array([[103, 110, 141, 133, 110],
       [136, 137, 107, 157, 127],
       [143, 142, 114, 138, 117]]) 114

array([[145, 128,  99, 121, 120, 135],
       [107, 152, 108, 107, 139, 119],
       [105, 144, 122, 112, 152, 138]]) 122

array([[135, 117, 122, 131, 129],
       [110, 117, 153, 119, 150],
       [130, 124, 127, 129, 131]]) 127

array([[129, 123, 117, 145, 121, 105],
       [115, 105, 137, 130, 107, 148],
       [149, 144, 121, 126, 152, 111]]) 121

array([[150, 135, 115, 127, 118, 120],
       [149, 133, 116, 125, 113, 121],
       [151, 135, 115, 127, 118, 120]]) 115

array([[122, 156, 138, 107],
       [102, 156, 120, 131],
       [149, 110, 108, 129]]) 108

array([[136, 154, 140, 117, 117],
       [127, 126, 127, 129, 129],
       [129, 130, 129, 127, 127]]) 129
---
[[141 131 138 104 118 131]
 [148 132 149 101 113 133]
 [122 123 132 123 115 117]] → 117

[[138 138 141 154 115]
 [139 107 137 143 107]
 [137 104 140 147 117]] → 117

[[124 131 106 118]
 [117 137 141 139]
 [121 134 109 121]] → 121

[[151 155 130 141 151]
 [134 133 111 121 115]
 [130 108 122 107 109]] → 109

[[130 126 152 127 134 129 149]
 [128 136 102 132 121 124 111]
 [129 116 125 116 143 127 106]] → 106

[[ 98 150 151 146]
 [128 124 145 154]
 [130 130 146 127]] → 127

[[138 134 134 117 135]
 [145 150 135 123 135]
 [123 126 126 120 143]] → 143

[[115 144 107 118]
 [124 100 111 156]
 [128 147 138 131]] → 131
---
[131 156 144 143 109 120] yields 131
[138 149 145 125 115 111] yields 125
[101 104 133 144] yields 133
[123 129 124 153] yields 129
[133 137 117 105 116 135] yields 117
[132 122 131 156 113 146 156] yields 131
[127 145 132 118  98] yields 127
[131 135 158 132] yields 135
[129 136 121 106 127 132 128] yields 127
---
[114 137 150 120 148 134] → 150
[120 101 145 158 140 125 114] → 145
[157 118 133 130 112 114] → 133
[143 121 125 150 149 146] → 125
[153 102 114 144] → 114
[141 113 120 153 106 133 123] → 120
[111 103 132 143] → 132
[127 129 156 119 100 144] → 156
---
[[134 152 117 118 115 141 111 120]
 [124 112 140 135 144 132 134 137]
 [116 116 130 137 142 121 136 143]
 [114 135 136 118 125 119 141 136]
 [121 140 117 110 141 146 111 122]
 [132 126 127 136 119 110 140 124]
 [115 125 141 129 128 123 144 144]
 [139 115 130 146 134 125 131 121]]: 132

[[135 126 105 134 127 123 134 136 143 122 117 139 126 125]
 [120 136 129 111 142 127 136 121 146 122 128 112 126 124]
 [130 141 118 119 135 134 139 114 143 115 123 119 120 122]
 [124 140 124 114 139 131 138 116 145 118 125 115 123 123]
 [138 131 106 131 127 129 136 129 143 119 118 137 123 123]
 [135 140 112 123 131 136 139 117 143 115 121 126 119 122]]: 124

[[129 130 129 124 129 129 129]
 [126 127 129 128 130 129 128]
 [132 127 128 128 131 129 124]
 [133 128 135 124 127 118 127]
 [127 128 131 127 127 118 125]
 [152 126 129 124 126 129 127]
 [134 127 129 129 128 129 126]
 [129 130 130 128 106 128 124]
 [126 125 131 129 128 130 129]
 [132 125 128 126 100 126 124]
 [131 150 128 127 100 125 130]]: 126

[[129 123 130 122 138 140 134]
 [123 126 117 129 116 112 122]
 [122 125 128 150 137 123 117]
 [131 120 118 121 129 137 126]
 [131 124 120 104 135 131 128]
 [121 133 131 135 113 121 131]]: 131

[[129 128 134 110 138 134 134 147 105 125]
 [128 128 128 128 128 128 128 131 128 127]
 [126 121 134 117 114 127 135 109 138 105]
 [119 143 122 118 115 108 130 122 118 128]
 [128 129 129 128 128 128 128 120 128 128]]: 126
---
[113 138 127 150 144] Answer: 113, 144

[152 112 118 106] Answer: 152, 106

[[119 127 111 131 120 117 102]
 [ 99 125 111 118 103 117 114]
 [144 129 152 130 135 112 139]] Answer: 119, 139

[ 99 114 133 126 101] Answer: 99, 101

[149 144 140 109 146 141] Answer: 149, 141

[147 137 155 124 156] Answer: 147, 156

[138 111 143 151] Answer: 138, 151
---
[152, 106, 125, 148]	152
[142, 133, 105, 149, 119]	142
[111, 101, 126, 147, 136, 131, 149]	111
[149, 124, 108, 138, 151]	149
[143, 121, 105, 100]	143
[124, 112, 150, 122, 123, 136, 120]	124
[131, 142, 113, 106, 144, 126]	131
[130, 118, 121, 107, 146, 131]	130
[145, 119, 146, 101]	145
---
[147 156 151 136 125 144] | 147
[104 119 118 121] | 104
[115 138 124 155 150 122] | 115
[150 128 142 148] | 150
[114 119 144 105 135] | 114
[130 129 105 137 112 152 115] | 130
[109 123 152 130 121] | 109
[140 125 128 128 127 129 155] | 140
---
[154 133 136 115 135 125] gives 125
[127 117 141 141 105 141 145] gives 145
[124 156 128 138] gives 138
[ 99 129 152 122] gives 122
[139 153 106 145 148] gives 148
[127 101 150 128 132] gives 132
